Below is a small trained network, with its code and all its weights. Each question gives an input and a class and asks what happens when units are switched off, that is, made to give their printed mean instead of their output.

import numpy as np


def w(rows, s, z=0):
    codes = np.array(rows[::2]) - 128.0
    scale = np.full(codes.shape[1], s)
    scale[-1] = z or s
    return codes * scale


def norm(h):
    return h / np.sqrt((h * h).mean(-1, keepdims=True) + 1e-5)


def f(y):
    return np.maximum(y, 0)


def log_softmax(a):
    a = a - a.max(-1, keepdims=True)
    return a - np.log(np.exp(a).sum(-1, keepdims=True))


def net(x, mask):
    res = np.array(x, float).reshape(1, 5) / 4 @ E
    u = 0
    for l in range(2):
        y = f(norm(res) @ A[l][:, :-1].T + A[l][:, -1])
        res = res + np.where(mask[u : u + 3], y, B[l][:, -1]) @ B[l][:, :-1]
        u += 3
    return log_softmax(norm(res)[-1] @ U[:, :-1].T + U[:, -1])


A, B = {}, {}
E = w([
[122,113,155,205,81,98,115,96,111,128,125,138],'x0',
[108,147,226,153,219,99,166,60,130,71,138,210],'x1',
[183,197,145,128,146,110,183,121,170,153,113,111],'x2',
[216,100,161,115,167,117,38,100,112,126,150,197],'x3',
[74,38,48,109,49,86,81,167,170,78,9,83],'x4',
],0.015)
A[0] = w([
[3,136,143,145,148,99,208,126,131,101,99,107,60],'0.n1',
[124,99,63,43,126,126,92,160,148,113,66,120,1],'0.n2',
[54,132,80,25,165,140,166,153,137,100,92,122,13],'0.n3',
],0.028,0.0098)
B[0] = w([
[74,154,139,196,59,185,176,78,152,110,98,155,253],'0.n1',
[131,131,75,79,175,161,35,51,171,72,52,121,252],'0.n2',
[156,50,145,154,196,155,176,248,134,114,196,88,218],'0.n3',
],0.012,0.018)
A[1] = w([
[130,86,6,104,25,117,104,192,154,139,42,45,6],'1.n1',
[96,16,139,110,61,7,78,172,114,92,47,189,1],'1.n2',
[112,43,74,131,15,167,42,154,128,132,105,137,126],'1.n3',
],0.021,0.0036)
B[1] = w([
[230,188,183,65,43,45,152,120,189,214,143,54,250],'1.n1',
[117,81,187,206,186,111,136,181,142,8,70,182,178],'1.n2',
[46,114,51,85,142,85,105,152,1,168,165,165,238],'1.n3',
],0.0076,0.019)
U = w([
[111,81,100,134,174,209,178,210,184,103,144,71,86],'0',
[96,104,75,102,116,102,62,160,35,180,183,182,62],'1',
[110,93,177,186,149,61,83,113,108,63,79,228,115],'2',
[123,91,36,54,115,95,35,132,169,98,37,82,148],'3',
[51,108,115,171,95,71,131,122,64,126,86,144,14],'4',
[44,174,151,220,70,172,224,89,164,108,104,165,180],'5',
[207,231,212,144,250,151,159,72,107,177,187,201,255],'6',
[153,165,111,89,55,68,138,150,146,206,125,77,77],'7',
],0.015,0.0059)

Each question gives the input, the list of numbers given to net, and the class t.
The units are the neurons (one row each of A and B). Each row of codes is followed by its name. A weight is (code - 128) times the scale printed after its matrix; where a second scale follows, it is the last column's (A, B and U).
mask holds one flag per neuron, layer by layer. A switched-off neuron (its flag False) gives its mean, the last column of its row in B, instead of its output. The means were averaged over made-up inputs and are rounded, as every weight is.
A unit's drop is (log p(t) with every unit on - log p(t) with that unit switched off) / (log p(t) with every unit on - log p(t) with every unit switched off).
The circuit of an input: a set's keep is (log p(t) with only the set's units on - log p(t) with every unit switched off) / (log p(t) with every unit on - log p(t) with every unit switched off). Starting from all 6 units, units are removed one at a time, each time the one whose removal leaves the highest keep (on an exact tie, the one counted first), for as long as the keep stays at least 0.8.
circuit, biggest first: the units of the circuit, biggest drop first
k most important neurons: the k neurons with the biggest drops, biggest first
k most important neurons of layer l: the k neurons of layer l with the biggest drops, biggest first
drop of u: that unit's drop, to one decimal
input [-5,-8,1,-1,-4], class 7: circuit, biggest first => (1.n1)
input [7,-4,0,-2,-4], class 1: 3 most important neurons => (0.n1; 1.n1; 0.n3)
input [0,-5,-2,-3,0], class 7: 2 most important neurons => (1.n1; 1.n2)
input [-4,1,-3,3,-1], class 6: 4 most important neurons => (0.n2; 1.n3; 0.n1; 0.n3)
input [-2,-8,1,5,-4], class 7: 3 most important neurons => (0.n1; 0.n3; 0.n2)
input [-7,6,2,-6,7], class 0: 2 most important neurons => (0.n3; 0.n2)
input [-8,-2,-6,-8,6], class 0: 2 most important neurons of layer 0 => (0.n3; 0.n1)
input [-7,2,-7,0,-4], class 0: 2 most important neurons of layer 1 => (1.n1; 1.n3)
input [-3,-4,-5,-8,2], class 0: 2 most important neurons of layer 0 => (0.n3; 0.n1)
input [-3,-4,-5,2,-3], class 1: 2 most important neurons => (1.n3; 0.n2)
input [3,-4,8,6,1], class 7: 2 most important neurons => (0.n2; 0.n3)
input [-8,-1,4,-1,1], class 0: drop of 0.n3 => 5.2
input [-5,0,-8,-6,1], class 0: drop of 0.n3 => 3.9
input [-3,4,-5,-7,5], class 5: drop of 0.n1 => 5.5
input [3,4,-7,-2,4], class 5: circuit, biggest first => (0.n1)
